Below is a small trained network, with its code and all its weights. Each question gives an input and a class and asks what happens when units are switched off, that is, made to give their printed mean instead of their output.

import numpy as np


def w(rows, s, z=0):
    codes = np.array(rows[::2]) - 128.0
    scale = np.full(codes.shape[1], s)
    scale[-1] = z or s
    return codes * scale


def f(y):
    return np.maximum(y, 0)


def log_softmax(a):
    a = a - a.max(-1, keepdims=True)
    return a - np.log(np.exp(a).sum(-1, keepdims=True))


def net(x, mask):
    res = np.array(x, float).reshape(1, 5) / 4 @ E
    y = f(res @ A[0][:, :-1].T + A[0][:, -1])
    res = res + np.where(mask, y, B[0][:, -1]) @ B[0][:, :-1]
    return log_softmax(res[-1] @ U[:, :-1].T + U[:, -1])


A, B = {}, {}
E = w([
[154,209,132,48,204,160,213],'x0',
[132,127,129,125,127,133,131],'x1',
[120,115,24,148,131,34,199],'x2',
[92,2,137,79,193,152,148],'x3',
[23,168,191,89,138,39,82],'x4',
],0.0088)
A[0] = w([
[163,204,117,146,105,130,134,30],'N1',
[121,96,132,111,176,158,140,57],'N2',
[150,138,174,118,111,221,97,123],'N3',
[87,140,115,124,136,78,134,208],'N4',
[121,60,113,192,48,135,60,36],'N5',
[84,52,110,116,182,141,137,94],'N6',
[135,175,142,106,163,163,197,3],'N7',
[148,115,58,174,146,97,189,157],'N8',
[133,192,139,56,168,142,151,164],'N9',
[216,107,69,174,142,184,144,96],'N10',
[134,249,102,183,78,112,100,75],'N11',
[149,176,118,172,125,137,124,77],'N12',
[180,120,114,119,91,161,129,176],'N13',
[152,157,108,94,143,170,186,93],'N14',
],0.012,0.0046)
B[0] = w([
[134,67,126,88,92,149,185,185],'N1',
[125,109,120,112,68,105,201,173],'N2',
[193,151,211,172,174,87,172,216],'N3',
[118,169,197,125,160,146,88,211],'N4',
[62,67,78,191,116,95,159,240],'N5',
[125,133,144,69,86,222,171,214],'N6',
[78,56,41,163,133,38,157,188],'N7',
[176,135,255,178,192,134,142,236],'N8',
[54,89,97,177,125,75,104,231],'N9',
[16,222,92,89,148,198,76,239],'N10',
[113,97,136,60,129,160,181,255],'N11',
[127,76,140,105,118,156,141,171],'N12',
[95,150,177,133,141,137,93,194],'N13',
[89,91,114,162,118,91,102,201],'N14',
],0.0099,0.0096)
U = w([
[62,64,16,184,104,79,130,88],'0',
[115,79,92,2,65,190,228,90],'1',
[95,145,109,119,149,140,123,254],'2',
[36,212,106,80,148,151,35,151],'3',
[169,144,164,185,216,118,163,109],'4',
[165,164,62,127,172,142,81,114],'5',
[219,210,39,116,59,109,70,85],'6',
],0.0083,0.0088)

Each question gives the input, the list of numbers given to net, and the class t.
The units are the neurons (one row each of A and B). Each row of codes is followed by its name. A weight is (code - 128) times the scale printed after its matrix; where a second scale follows, it is the last column's (A, B and U).
mask holds one flag per neuron, in row order. A switched-off neuron (its flag False) gives its mean, the last column of its row in B, instead of its output. The means were averaged over made-up inputs and are rounded, as every weight is.
A unit's drop is (log p(t) with every unit on - log p(t) with that unit switched off) / (log p(t) with every unit on - log p(t) with every unit switched off).
The circuit of an input: a set's keep is (log p(t) with only the set's units on - log p(t) with every unit switched off) / (log p(t) with every unit on - log p(t) with every unit switched off). Starting from the 12 units with the biggest drops (on a tie, the unit counted first), units are removed one at a time, each time the one whose removal leaves the highest keep (on an exact tie, the one counted first), for as long as the keep stays at least 0.8.
circuit, biggest first: the units of the circuit, biggest drop first
unit that matters most: the unit with the biggest drop
top k neurons: the k neurons with the biggest drops, biggest first
drop of u: that unit's drop, to one decimal
input [7,7,-6,2,-6], class 0: circuit, biggest first	(N7, N9)
input [-2,-5,-3,-6,-4], class 1: unit that matters most	N11
input [-1,4,-5,3,3], class 4: circuit, biggest first	(N10, N3)
input [2,3,7,5,-2], class 4: top 3 neurons	(N8, N11, N1)
input [7,-7,-6,-3,5], class 0: circuit, biggest first	(N9, N7)
input [8,-3,-5,-1,-5], class 0: circuit, biggest first	(N7, N9)
input [6,-3,3,2,6], class 0: top 2 neurons	(N9, N10)
input [-1,-1,8,-5,5], class 4: top 2 neurons	(N8, N10)
input [-5,-8,-8,-7,7], class 2: top 2 neurons	(N6, N3)
input [1,-4,-6,-8,-8], class 1: top 3 neurons	(N1, N11, N12)
input [8,-4,-3,5,6], class 0: circuit, biggest first	(N9, N7)
input [5,4,-6,4,5], class 4: top 3 neurons	(N3, N10, N5)
input [-7,1,-6,-5,-4], class 0: top 3 neurons	(N5, N8, N4)
input [-2,1,-1,7,1], class 1: unit that matters most	N6
input [-6,-7,-3,1,-8], class 3: top 2 neurons	(N10, N13)
input [5,7,-5,4,-7], class 2: top 2 neurons	(N3, N10)
input [6,-5,5,-5,-2], class 0: top 2 neurons	(N7, N9)
input [3,4,-8,0,-8], class 3: top 2 neurons	(N10, N8)
input [-7,5,-6,8,3], class 1: top 4 neurons	(N6, N9, N7, N14)
input [2,5,-3,-6,4], class 1: circuit, biggest first	(N11, N1)
input [-6,3,-7,-5,1], class 4: circuit, biggest first	(N3)
input [3,5,-2,5,-7], class 3: drop of N2	-0.1
input [-3,0,2,8,0], class 1: drop of N6	0.5
